Below are the code and all the weights of a small trained network. Each question names an input and a target symbol and asks about switching units off, where a switched-off unit gives its printed mean instead of its output.

import numpy as np


def w(rows, s, z=0):
    codes = np.array(rows[::2]) - 128.0
    scale = np.full(codes.shape[1], s)
    scale[-1] = z or s
    return codes * scale


def norm(h):
    return h / np.sqrt((h * h).mean(-1, keepdims=True) + 1e-5)


def f(y):
    return np.maximum(y, 0)


def softmax(a):
    e = np.exp(a - a.max(-1, keepdims=True))
    return e / e.sum(-1, keepdims=True)


def log_softmax(a):
    a = a - a.max(-1, keepdims=True)
    return a - np.log(np.exp(a).sum(-1, keepdims=True))


def net(x, mask):
    ids = ['αδθπστφψ'.index(c) for c in x.split()]
    T = len(ids)
    res = E[ids] + P[:T]
    u = 0
    for l in range(2):
        r = norm(res)
        for j in range(3):
            rows = slice(3 * j, 3 * j + 3)
            q, k, v = (r @ M[l][rows].T for M in (Q, K, V))
            z = softmax(np.where(np.tri(T) > 0, q @ k.T / 3**0.5, -1e9)) @ v
            o = O[l][rows]
            res = res + np.where(mask[u + j], z, o[:, -1]) @ o[:, :-1]
        u += 3
        y = f(norm(res) @ A[l][:, :-1].T + A[l][:, -1])
        res = res + np.where(mask[u : u + 8], y, B[l][:, -1]) @ B[l][:, :-1]
        u += 8
    return log_softmax(norm(res)[-1] @ U[:, :-1].T + U[:, -1])


Q, K, V, O, A, B = {}, {}, {}, {}, {}, {}
E = w([
[140,34,123,102,172,198,89,66,118],'α',
[124,119,159,109,150,92,97,133,65],'δ',
[130,160,226,206,105,126,129,172,57],'θ',
[97,196,123,168,113,95,150,73,161],'π',
[5,157,122,96,140,65,155,130,151],'σ',
[161,164,135,141,116,201,118,6,87],'τ',
[84,144,187,164,153,133,184,98,142],'φ',
[68,116,127,224,110,142,202,145,52],'ψ',
],0.02)
P = w([
[111,91,143,104,120,248,140,170,73],'0',
[164,119,80,140,190,146,159,148,125],'1',
[113,58,104,104,139,129,118,133,104],'2',
[111,117,109,132,133,114,118,111,137],'3',
[83,67,131,81,144,110,78,125,86],'4',
[107,176,134,121,210,107,92,146,97],'5',
[70,158,134,132,205,153,114,161,122],'6',
[103,133,119,207,114,120,106,131,163],'7',
],0.013)
Q[0] = w([
[114,91,140,110,129,43,220,158,146],'0.h1',
[129,132,119,97,95,113,131,226,190],'0.h1',
[17,152,153,126,139,125,205,59,148],'0.h1',
[225,115,85,140,71,222,109,169,98],'0.h2',
[136,208,148,176,109,3,90,143,58],'0.h2',
[179,140,154,116,76,77,148,162,53],'0.h2',
[144,217,42,151,136,86,195,144,148],'0.h3',
[132,148,166,153,180,146,35,130,139],'0.h3',
[136,61,90,167,185,164,106,131,189],'0.h3',
],0.0069)
K[0] = w([
[110,87,164,254,90,111,127,139,156],'0.h1',
[132,139,154,133,131,131,156,170,116],'0.h1',
[144,129,132,153,193,90,80,120,142],'0.h1',
[230,169,102,69,107,172,165,29,128],'0.h2',
[54,207,160,129,162,58,210,69,82],'0.h2',
[126,88,146,158,118,113,85,181,133],'0.h2',
[146,149,142,158,85,117,73,135,162],'0.h3',
[122,150,125,161,152,124,120,89,130],'0.h3',
[108,179,103,108,125,216,164,68,114],'0.h3',
],0.009)
V[0] = w([
[185,114,179,89,119,83,9,126,168],'0.h1',
[177,88,130,186,134,78,174,41,105],'0.h1',
[139,106,194,168,95,86,120,140,158],'0.h1',
[62,80,120,110,197,140,105,225,52],'0.h2',
[108,2,146,131,106,104,135,48,228],'0.h2',
[102,90,35,240,69,164,138,139,89],'0.h2',
[202,206,123,243,74,150,70,241,143],'0.h3',
[127,105,77,95,100,135,52,61,172],'0.h3',
[139,137,154,76,175,147,181,138,91],'0.h3',
],0.006)
O[0] = w([
[158,193,126,249,197,186,92,139,128,57],'0.h1',
[118,180,95,212,181,168,227,120,114,180],'0.h1',
[105,96,171,255,198,109,146,125,163,56],'0.h1',
[147,149,137,183,94,81,120,185,99,192],'0.h2',
[133,160,145,77,187,66,101,106,102,175],'0.h2',
[98,89,52,39,173,140,165,129,43,182],'0.h2',
[111,47,117,64,82,163,38,123,126,2],'0.h3',
[103,55,111,148,58,171,68,170,165,136],'0.h3',
[172,60,120,128,65,144,145,75,177,162],'0.h3',
],0.0073,0.0061)
A[0] = w([
[132,157,195,79,114,47,85,161,144,179],'0.n1',
[79,168,148,177,67,147,119,161,110,141],'0.n2',
[177,135,3,169,189,44,160,67,174,182],'0.n3',
[24,102,31,114,155,100,153,118,202,128],'0.n4',
[196,30,179,138,156,175,213,117,94,181],'0.n5',
[100,78,133,158,81,75,94,157,114,124],'0.n6',
[47,165,107,97,76,79,98,120,4,151],'0.n7',
[106,92,49,39,43,154,81,132,128,4],'0.n8',
],0.0068,0.0019)
B[0] = w([
[152,111,252,154,2,109,116,215,186,150],'0.n1',
[183,15,136,83,170,81,25,142,137,167],'0.n2',
[112,133,119,14,97,88,111,152,103,221],'0.n3',
[213,157,190,166,126,66,95,176,136,205],'0.n4',
[100,143,167,56,75,63,159,91,190,254],'0.n5',
[148,205,91,142,81,107,126,102,111,145],'0.n6',
[128,187,102,133,147,189,111,116,150,225],'0.n7',
[119,101,166,96,117,85,92,109,122,160],'0.n8',
],0.0076,0.0068)
Q[1] = w([
[124,137,130,111,209,178,34,106,163],'1.h1',
[89,134,81,219,161,154,131,89,97],'1.h1',
[103,85,59,77,123,253,109,114,135],'1.h1',
[95,254,212,190,92,93,130,122,85],'1.h2',
[109,120,133,73,141,83,141,162,91],'1.h2',
[106,92,84,88,128,138,120,57,24],'1.h2',
[210,93,136,181,121,80,125,165,122],'1.h3',
[169,201,157,123,194,56,154,129,45],'1.h3',
[72,163,123,96,77,76,98,116,124],'1.h3',
],0.0082)
K[1] = w([
[147,137,187,34,160,110,22,80,141],'1.h1',
[152,100,107,188,36,104,112,167,103],'1.h1',
[143,112,94,33,57,87,113,137,69],'1.h1',
[120,199,115,227,253,131,88,40,20],'1.h2',
[151,69,50,194,142,138,167,75,128],'1.h2',
[219,79,118,159,84,91,136,26,125],'1.h2',
[31,173,87,172,141,158,104,174,136],'1.h3',
[147,104,191,144,193,35,93,137,160],'1.h3',
[14,126,81,177,175,136,175,180,174],'1.h3',
],0.0068)
V[1] = w([
[103,185,175,131,174,149,200,94,153],'1.h1',
[252,215,100,68,66,160,165,99,12],'1.h1',
[184,118,115,64,169,142,97,65,156],'1.h1',
[254,166,200,138,145,94,165,13,159],'1.h2',
[79,38,100,178,138,71,219,129,90],'1.h2',
[119,143,68,216,25,247,155,19,91],'1.h2',
[133,95,174,128,160,186,198,129,133],'1.h3',
[120,128,94,105,98,189,142,94,65],'1.h3',
[160,94,124,102,79,127,149,75,51],'1.h3',
],0.0066)
O[1] = w([
[102,169,191,178,160,111,154,41,153,172],'1.h1',
[74,70,78,223,155,185,74,156,190,255],'1.h1',
[129,16,209,170,151,152,90,147,147,212],'1.h1',
[151,128,139,142,150,169,201,127,224,211],'1.h2',
[2,185,125,164,121,147,158,117,81,129],'1.h2',
[115,223,87,187,198,160,194,163,178,104],'1.h2',
[96,134,178,113,104,102,176,91,55,127],'1.h3',
[178,95,117,109,203,12,101,146,135,169],'1.h3',
[168,129,161,125,136,151,186,90,80,239],'1.h3',
],0.008,0.0054)
A[1] = w([
[124,94,102,138,126,133,102,170,66,82],'1.n1',
[198,195,74,135,108,112,129,127,176,2],'1.n2',
[93,157,80,134,187,99,60,124,186,89],'1.n3',
[63,71,124,39,140,144,119,122,121,107],'1.n4',
[57,201,61,135,142,157,203,205,69,143],'1.n5',
[85,152,171,130,87,111,188,111,1,180],'1.n6',
[168,60,149,178,125,75,69,56,161,172],'1.n7',
[176,167,64,156,196,177,138,45,104,168],'1.n8',
],0.0077,0.002)
B[1] = w([
[238,149,95,138,175,209,253,122,112,142],'1.n1',
[104,76,198,131,151,107,76,113,82,151],'1.n2',
[138,56,111,169,150,153,135,124,78,163],'1.n3',
[90,78,180,130,209,125,29,96,121,233],'1.n4',
[3,47,62,142,180,116,66,169,36,199],'1.n5',
[141,187,18,195,183,126,131,96,116,202],'1.n6',
[109,32,197,29,155,192,112,96,48,253],'1.n7',
[143,174,11,60,13,161,99,141,188,203],'1.n8',
],0.0069,0.007)
U = w([
[137,202,74,88,100,236,142,60,162,78],'α',
[139,97,98,134,45,150,104,188,126,9],'δ',
[185,141,114,168,100,155,151,135,38,3],'θ',
[81,79,182,86,152,142,57,57,101,191],'π',
[86,175,152,89,23,57,49,182,162,92],'σ',
[100,103,106,220,175,122,95,198,254,62],'τ',
[96,220,205,136,100,79,216,39,120,90],'φ',
[7,148,32,161,155,103,112,141,65,136],'ψ',
],0.0093,0.0015)

Each question gives the input, a string of symbols that net reads in full, and the target symbol t.
The units are the heads (3 rows each of Q, K, V and O) and the neurons (one row each of A and B). Each row of codes is followed by its name. A weight is (code - 128) times the scale printed after its matrix; where a second scale follows, it is the last column's (O, A, B and U).
mask holds one flag per unit, layer by layer, with each layer's heads first. A switched-off unit (its flag False) gives its mean, the last column of its rows in O or B, instead of its output. The means were averaged over made-up inputs and are rounded, as every weight is.
A unit's drop is (log p(t) with every unit on - log p(t) with that unit switched off) / (log p(t) with every unit on - log p(t) with every unit switched off).
The circuit of an input: a set's keep is (log p(t) with only the set's units on - log p(t) with every unit switched off) / (log p(t) with every unit on - log p(t) with every unit switched off). Starting from the 12 units with the biggest drops (on a tie, the unit counted first), units are removed one at a time, each time the one whose removal leaves the highest keep (on an exact tie, the one counted first), for as long as the keep stays at least 0.8.
units of the circuit, in order: the units of the circuit, biggest drop first
k most important neurons: the k neurons with the biggest drops, biggest first
which heads matter: for each layer, one digit per head in row order, 1 if its drop is at least 0.15 and else 0, layers parted by /
drop when u is switched off: that unit's drop, to one decimal
input α α π α φ α α π, target π: units of the circuit, in order => 1.h2
input θ α δ, target θ: 2 most important neurons => 0.n3, 1.n1
input τ σ ψ π, target ψ: units of the circuit, in order => 0.n3, 1.h2, 1.n5
input α σ δ θ, target σ: units of the circuit, in order => 1.h1, 1.h3, 0.h2
input α α π φ π σ, target φ: units of the circuit, in order => 1.h1, 0.h1
input π ψ α α δ θ, target θ: which heads matter => 110 / 110
input δ α θ φ θ, target φ: which heads matter => 000 / 100
input α π τ π θ, target τ: which heads matter => 000 / 010
input π α ψ α σ δ, target σ: which heads matter => 110 / 001
input ψ π δ, target ψ: which heads matter => 010 / 010
input σ α ψ α σ ψ τ π, target ψ: which heads matter => 000 / 110
input ψ ψ α α π σ, target σ: 2 most important neurons => 0.n3, 0.n4
input σ α τ θ, target τ: which heads matter => 100 / 010
input α α π π φ, target φ: which heads matter => 000 / 100
input α α α α α π σ δ, target σ: units of the circuit, in order => 0.n1
input α α τ τ π ψ φ, target ψ: which heads matter => 000 / 010
input α φ δ, target φ: which heads matter => 000 / 000
input α σ π, target σ: which heads matter => 000 / 101
input θ ψ ψ σ α π, target σ: 4 most important neurons => 0.n1, 0.n3, 1.n4, 0.n5
input α φ π θ, target φ: units of the circuit, in order => 1.h1
input σ φ π, target φ: 2 most important neurons => 0.n4, 0.n3
input α α α θ, target θ: which heads matter => 011 / 100
input σ α π σ τ α π, target τ: 2 most important neurons => 0.n3, 0.n2
input σ τ φ τ π, target φ: which heads matter => 010 / 100
input π τ α α α α ψ δ, target ψ: 2 most important neurons => 0.n6, 1.n5
input ψ θ φ, target ψ: 2 most important neurons => 1.n6, 1.n5
input α π θ α α α τ, target α: units of the circuit, in order => 1.n8
input τ σ α τ α σ, target τ: 2 most important neurons => 0.n1, 0.n2
input α τ π α ψ δ π π, target π: drop when 0.n5 is switched off => 0.2
input τ α σ τ θ δ, target τ: drop when 0.n1 is switched off => 0.5
